Below is a small trained network, with its code and all its weights. Each question gives an input and a class and asks what happens when units are switched off, that is, made to give their printed mean instead of their output.

import numpy as np


def w(rows, s, z=0):
    codes = np.array(rows[::2]) - 128.0
    scale = np.full(codes.shape[1], s)
    scale[-1] = z or s
    return codes * scale


def norm(h):
    return h / np.sqrt((h * h).mean(-1, keepdims=True) + 1e-5)


def f(y):
    return y / 2 * (1 + np.tanh(0.7978845608 * (y + 0.044715 * y**3)))


def log_softmax(a):
    a = a - a.max(-1, keepdims=True)
    return a - np.log(np.exp(a).sum(-1, keepdims=True))


def net(x, mask):
    res = np.array(x, float).reshape(1, 3) / 4 @ E
    u = 0
    for l in range(2):
        y = f(norm(res) @ A[l][:, :-1].T + A[l][:, -1])
        res = res + np.where(mask[u : u + 5], y, B[l][:, -1]) @ B[l][:, :-1]
        u += 5
    return log_softmax(norm(res)[-1] @ U[:, :-1].T + U[:, -1])


A, B = {}, {}
E = w([
[254,141,100,77],'x0',
[147,132,228,165],'x1',
[116,237,167,119],'x2',
],0.0051)
A[0] = w([
[115,226,178,82,254],'0.n0',
[138,93,100,230,210],'0.n1',
[89,254,147,103,42],'0.n2',
[53,96,155,56,243],'0.n3',
[209,81,97,153,72],'0.n4',
],0.0069,0.0039)
B[0] = w([
[168,71,74,89,253],'0.n0',
[157,43,75,134,175],'0.n1',
[146,102,37,246,167],'0.n2',
[252,99,6,116,196],'0.n3',
[150,121,32,225,149],'0.n4',
],0.0041,0.0049)
A[1] = w([
[24,108,112,169,127],'1.n0',
[177,89,76,122,111],'1.n1',
[133,246,115,167,166],'1.n2',
[73,144,56,86,1],'1.n3',
[136,135,199,215,202],'1.n4',
],0.011,0.00076)
B[1] = w([
[186,255,91,135,185],'1.n0',
[66,192,174,175,253],'1.n1',
[43,21,84,223,171],'1.n2',
[205,46,242,75,185],'1.n3',
[175,88,136,52,169],'1.n4',
],0.0092,0.006)
U = w([
[109,60,87,237,200],'0',
[197,253,98,141,154],'1',
[180,58,140,78,227],'2',
[72,165,175,181,108],'3',
[50,128,83,63,1],'4',
[79,135,106,84,34],'5',
[65,133,83,72,12],'6',
],0.018,0.0061)

Each question gives the input, the list of numbers given to net, and the class t.
The units are the neurons (one row each of A and B). Each row of codes is followed by its name. A weight is (code - 128) times the scale printed after its matrix; where a second scale follows, it is the last column's (A, B and U).
mask holds one flag per neuron, layer by layer. A switched-off neuron (its flag False) gives its mean, the last column of its row in B, instead of its output. The means were averaged over made-up inputs and are rounded, as every weight is.
A unit's drop is (log p(t) with every unit on - log p(t) with that unit switched off) / (log p(t) with every unit on - log p(t) with every unit switched off).
The circuit of an input: a set's keep is (log p(t) with only the set's units on - log p(t) with every unit switched off) / (log p(t) with every unit on - log p(t) with every unit switched off). Starting from all 10 units, units are removed one at a time, each time the one whose removal leaves the highest keep (on an exact tie, the one counted first), for as long as the keep stays at least 0.8.
units of the circuit, in order: the units of the circuit, biggest drop first
most important unit: the unit with the biggest drop
top k neurons: the k neurons with the biggest drops, biggest first
k most important neurons of layer l: the k neurons of layer l with the biggest drops, biggest first
input [-5,7,-2], class 2: most important unit : 1.n4
input [-2,2,-1], class 3: top 2 neurons : (0.n3, 1.n1)
input [8,-7,-7], class 1: top 4 neurons : (1.n2, 1.n1, 1.n4, 0.n0)
input [-4,4,3], class 1: top 2 neurons : (1.n0, 1.n3)
input [5,-7,5], class 2: 3 most important neurons of layer 1 : (1.n3, 1.n0, 1.n2)
input [8,5,-3], class 1: top 2 neurons : (1.n2, 1.n3)
input [-6,-6,-2], class 1: 3 most important neurons of layer 1 : (1.n0, 1.n2, 1.n4)
input [2,7,5], class 2: top 3 neurons : (1.n4, 1.n1, 0.n0)
input [8,-3,-6], class 1: units of the circuit, in order : (1.n2, 1.n1)
input [-1,0,4], class 0: top 2 neurons : (0.n2, 1.n0)
input [0,-7,-4], class 2: 2 most important neurons of layer 1 : (1.n3, 1.n2)
input [-2,8,-6], class 2: 2 most important neurons of layer 1 : (1.n4, 1.n2)
input [-7,-8,1], class 2: top 2 neurons : (1.n3, 0.n3)
input [6,6,-6], class 0: 3 most important neurons of layer 1 : (1.n0, 1.n3, 1.n1)
input [4,-6,4], class 2: top 2 neurons : (1.n3, 1.n0)
input [-8,8,3], class 1: 2 most important neurons of layer 1 : (1.n0, 1.n3)
input [-4,-5,1], class 2: top neuron : (1.n3)
input [5,-3,-8], class 0: 2 most important neurons of layer 1 : (1.n0, 1.n1)
input [-5,-1,-2], class 1: top 3 neurons : (1.n0, 0.n0, 1.n2)
input [1,-3,3], class 3: 2 most important neurons of layer 1 : (1.n1, 1.n4)
input [3,2,5], class 0: top neuron : (1.n2)
input [-6,-4,7], class 0: 2 most important neurons of layer 0 : (0.n2, 0.n3)
